Below is a small trained network, with its code and all its weights. Each question gives an input and a target symbol and asks what happens when units are switched off, that is, made to give their printed mean instead of their output.

import numpy as np


def w(rows, s, z=0):
    codes = np.array(rows[::2]) - 128.0
    scale = np.full(codes.shape[1], s)
    scale[-1] = z or s
    return codes * scale


def f(y):
    return np.maximum(y, 0)


def softmax(a):
    e = np.exp(a - a.max(-1, keepdims=True))
    return e / e.sum(-1, keepdims=True)


def log_softmax(a):
    a = a - a.max(-1, keepdims=True)
    return a - np.log(np.exp(a).sum(-1, keepdims=True))


def net(x, mask):
    ids = ['ΞΦβεζηλσ'.index(c) for c in x.split()]
    T = len(ids)
    res = E[ids] + P[:T]
    u = 0
    for l in range(3):
        r = res
        for j in range(3):
            rows = slice(2 * j, 2 * j + 2)
            q, k, v = (r @ M[l][rows].T for M in (Q, K, V))
            z = softmax(np.where(np.tri(T) > 0, q @ k.T / 2**0.5, -1e9)) @ v
            o = O[l][rows]
            res = res + np.where(mask[u + j], z, o[:, -1]) @ o[:, :-1]
        u += 3
        y = f(res @ A[l][:, :-1].T + A[l][:, -1])
        res = res + np.where(mask[u : u + 8], y, B[l][:, -1]) @ B[l][:, :-1]
        u += 8
    return log_softmax(res[-1] @ U[:, :-1].T + U[:, -1])


Q, K, V, O, A, B = {}, {}, {}, {}, {}, {}
E = w([
[103,84,43,31],'Ξ',
[133,195,89,222],'Φ',
[92,42,48,125],'β',
[68,83,117,52],'ε',
[54,40,160,170],'ζ',
[254,150,227,171],'η',
[83,56,187,102],'λ',
[184,210,74,149],'σ',
],0.0062)
P = w([
[245,133,192,77],'0',
[21,204,10,254],'1',
[23,180,83,219],'2',
[48,149,93,182],'3',
[62,136,87,163],'4',
[78,122,79,143],'5',
[85,106,84,156],'6',
[98,87,66,150],'7',
[111,77,69,146],'8',
[96,72,55,161],'9',
[107,65,49,137],'10',
],0.0037)
Q[0] = w([
[123,122,128,127],'L0H0',
[111,129,112,137],'L0H0',
[131,129,129,119],'L0H1',
[86,121,100,110],'L0H1',
[172,98,184,96],'L0H2',
[255,136,96,146],'L0H2',
],0.0097)
K[0] = w([
[131,129,126,126],'L0H0',
[137,118,132,116],'L0H0',
[129,119,131,128],'L0H1',
[63,100,115,121],'L0H1',
[91,175,122,203],'L0H2',
[254,184,141,144],'L0H2',
],0.0085)
V[0] = w([
[50,126,104,226],'L0H0',
[77,148,49,154],'L0H0',
[101,169,3,52],'L0H1',
[144,160,77,97],'L0H1',
[197,64,243,60],'L0H2',
[56,180,19,186],'L0H2',
],0.0054)
O[0] = w([
[87,142,72,203,253],'L0H0',
[114,148,64,137,198],'L0H0',
[129,174,54,59,121],'L0H1',
[154,142,90,84,105],'L0H1',
[159,120,253,99,24],'L0H2',
[96,145,18,153,229],'L0H2',
],0.0064,0.0019)
A[0] = w([
[63,61,151,74,254],'L0N0',
[97,67,118,117,197],'L0N1',
[209,145,142,10,150],'L0N2',
[87,143,50,108,147],'L0N3',
[129,74,221,141,156],'L0N4',
[83,174,31,101,138],'L0N5',
[203,254,132,179,228],'L0N6',
[205,121,191,42,149],'L0N7',
],0.007,0.0041)
B[0] = w([
[39,1,128,118,231],'L0N0',
[69,59,127,131,216],'L0N1',
[151,148,142,27,138],'L0N2',
[142,49,200,144,243],'L0N3',
[90,59,204,159,158],'L0N4',
[140,66,251,171,254],'L0N5',
[185,195,126,170,215],'L0N6',
[135,141,216,70,148],'L0N7',
],0.0067,0.0047)
Q[1] = w([
[88,74,73,116],'L1H0',
[77,75,58,130],'L1H0',
[47,63,99,127],'L1H1',
[1,74,168,147],'L1H1',
[161,140,210,177],'L1H2',
[123,133,165,161],'L1H2',
],0.0062)
K[1] = w([
[162,137,205,144],'L1H0',
[161,123,223,138],'L1H0',
[154,125,177,41],'L1H1',
[205,178,151,3],'L1H1',
[27,94,76,137],'L1H2',
[87,126,87,155],'L1H2',
],0.0052)
V[1] = w([
[137,124,196,57],'L1H0',
[127,123,60,178],'L1H0',
[191,192,120,46],'L1H1',
[70,106,120,253],'L1H1',
[122,81,177,47],'L1H2',
[112,58,186,51],'L1H2',
],0.0047)
O[1] = w([
[37,153,135,84,190],'L1H0',
[214,96,111,186,65],'L1H0',
[118,140,53,41,4],'L1H1',
[237,131,214,253,179],'L1H1',
[39,99,142,164,177],'L1H2',
[23,106,149,181,225],'L1H2',
],0.0046,0.0038)
A[1] = w([
[121,96,215,74,54],'L1N0',
[42,104,57,68,199],'L1N1',
[161,241,142,198,252],'L1N2',
[122,101,195,115,102],'L1N3',
[210,215,2,104,186],'L1N4',
[95,96,101,217,229],'L1N5',
[120,67,186,164,220],'L1N6',
[128,120,196,121,50],'L1N7',
],0.007,0.003)
B[1] = w([
[57,156,158,191,157],'L1N0',
[62,91,98,2,201],'L1N1',
[126,236,132,32,190],'L1N2',
[89,116,170,158,163],'L1N3',
[142,228,177,70,135],'L1N4',
[169,93,171,64,252],'L1N5',
[120,80,212,139,247],'L1N6',
[93,169,165,170,142],'L1N7',
],0.0062,0.011)
Q[2] = w([
[52,103,77,90],'L2H0',
[129,186,90,167],'L2H0',
[163,254,103,147],'L2H1',
[232,210,179,247],'L2H1',
[64,93,111,19],'L2H2',
[101,36,178,127],'L2H2',
],0.0068)
K[2] = w([
[96,156,176,55],'L2H0',
[134,95,46,95],'L2H0',
[243,130,93,142],'L2H1',
[250,130,133,202],'L2H1',
[94,176,190,88],'L2H2',
[110,167,117,2],'L2H2',
],0.0058)
V[2] = w([
[53,92,164,121],'L2H0',
[214,148,125,221],'L2H0',
[99,126,233,187],'L2H1',
[113,133,219,240],'L2H1',
[36,56,188,174],'L2H2',
[75,23,185,255],'L2H2',
],0.0049)
O[2] = w([
[156,174,137,151,233],'L2H0',
[16,60,137,163,58],'L2H0',
[165,132,143,187,251],'L2H1',
[143,139,142,254,226],'L2H1',
[85,173,188,99,241],'L2H2',
[31,165,162,117,214],'L2H2',
],0.0063,0.016)
A[2] = w([
[56,244,198,157,69],'L2N0',
[78,253,153,102,91],'L2N1',
[190,126,156,92,253],'L2N2',
[108,79,39,47,105],'L2N3',
[168,231,106,127,60],'L2N4',
[176,107,16,36,128],'L2N5',
[80,71,116,104,197],'L2N6',
[67,39,153,131,146],'L2N7',
],0.0065)
B[2] = w([
[190,108,43,128,252],'L2N0',
[221,134,30,110,196],'L2N1',
[103,223,209,156,166],'L2N2',
[77,183,66,216,149],'L2N3',
[176,13,1,152,139],'L2N4',
[43,160,116,244,147],'L2N5',
[115,93,129,65,150],'L2N6',
[175,49,82,114,174],'L2N7',
],0.0065,0.021)
U = w([
[10,200,179,134,135],'Ξ',
[224,23,72,96,54],'Φ',
[54,85,235,62,143],'β',
[170,182,215,62,252],'ε',
[67,134,204,203,159],'ζ',
[134,107,80,74,108],'η',
[254,184,1,163,113],'λ',
[84,104,20,179,14],'σ',
],0.0047,0.0036)

Each question gives the input, a string of symbols that net reads in full, and the target symbol t.
The units are the heads (2 rows each of Q, K, V and O) and the neurons (one row each of A and B). Each row of codes is followed by its name. A weight is (code - 128) times the scale printed after its matrix; where a second scale follows, it is the last column's (O, A, B and U).
mask holds one flag per unit, layer by layer, with each layer's heads first. A switched-off unit (its flag False) gives its mean, the last column of its rows in O or B, instead of its output. The means were averaged over made-up inputs and are rounded, as every weight is.
A unit's drop is (log p(t) with every unit on - log p(t) with that unit switched off) / (log p(t) with every unit on - log p(t) with every unit switched off).
unit that matters most: the unit with the biggest drop
k most important neurons: the k neurons with the biggest drops, biggest first
top k neurons in layer l: the k neurons of layer l with the biggest drops, biggest first
input η σ ζ ε, target η: top neuron in layer 2 -> [L2N1]
input λ ζ β Ξ ζ ζ Φ ζ Ξ λ ζ, target λ: top 2 neurons in layer 2 -> [L2N0 L2N1]
input η η η ζ ζ σ Φ ζ β, target η: 2 most important neurons -> [L1N1 L0N4]
input ζ Φ ε ζ ε Φ β, target ζ: top 2 neurons in layer 2 -> [L2N1 L2N0]
input ζ ζ Φ β ζ, target ζ: top 2 neurons in layer 0 -> [L0N4 L0N0]
input ε λ Φ Ξ ζ, target ε: 3 most important neurons -> [L1N1 L0N2 L0N7]
input λ Φ Φ λ ζ ε η Φ ζ ε ζ, target λ: 3 most important neurons -> [L0N7 L2N0 L2N1]
input Φ ζ Ξ ε, target Φ: 2 most important neurons -> [L1N2 L0N0]
input β λ β Φ ζ, target β: 3 most important neurons -> [L2N0 L2N1 L0N5]
input ζ Ξ σ ζ η, target λ: 2 most important neurons -> [L1N2 L0N0]
input λ ζ Φ β, target λ: 2 most important neurons -> [L2N0 L2N1]
input λ ζ σ Φ ζ Ξ Φ Ξ Ξ, target λ: top 4 neurons in layer 0 -> [L0N7 L0N4 L0N2 L0N0]
input Φ Φ Φ λ σ ζ ζ η ζ Ξ, target Φ: top 2 neurons in layer 0 -> [L0N0 L0N6]
input σ ζ λ ε Φ ζ η Ξ ε, target σ: top 3 neurons in layer 0 -> [L0N0 L0N2 L0N6]
input β Φ ζ Φ Φ σ λ ζ, target β: unit that matters most -> L2N0
input ζ ζ Φ, target λ: top 2 neurons in layer 2 -> [L2N0 L2N1]
input Φ λ ζ ε ζ λ β ζ η Ξ ζ, target Φ: 2 most important neurons -> [L1N2 L0N0]
input β ζ Φ ζ ζ σ ζ ζ Ξ, target β: 3 most important neurons -> [L2N0 L2N1 L0N5]
input ζ η σ Φ ζ σ β, target ζ: top 2 neurons in layer 2 -> [L2N0 L2N1]
input Ξ Ξ η ζ Ξ Φ ζ Ξ, target Ξ: top 2 neurons in layer 0 -> [L0N2 L0N7]
input η σ ζ ζ σ Φ ζ, target η: unit that matters most -> L1N1
input λ Φ Ξ ζ ζ Φ σ ζ ε, target λ: 4 most important neurons -> [L2N0 L0N7 L2N1 L0N4]
input ζ λ η ζ ζ σ β σ η Ξ, target ζ: 3 most important neurons -> [L0N4 L2N1 L2N0]
input λ ε λ Ξ ζ Ξ, target λ: 2 most important neurons -> [L2N0 L2N1]
input Ξ Φ σ Ξ η η Φ Ξ Φ β, target Ξ: 2 most important neurons -> [L0N2 L2N5]
input Ξ β Ξ, target Ξ: 3 most important neurons -> [L2N5 L0N2 L1N1]
input Ξ Φ ζ ζ λ Φ Ξ Φ ζ, target Ξ: 2 most important neurons -> [L2N5 L0N2]
input β ζ σ Ξ σ ζ σ Φ β, target β: unit that matters most -> L2N0
input ζ Ξ σ η, target λ: top 2 neurons in layer 1 -> [L1N2 L1N6]
input ε β Ξ η Φ ζ λ η Ξ, target ε: top 2 neurons in layer 1 -> [L1N1 L1N0]
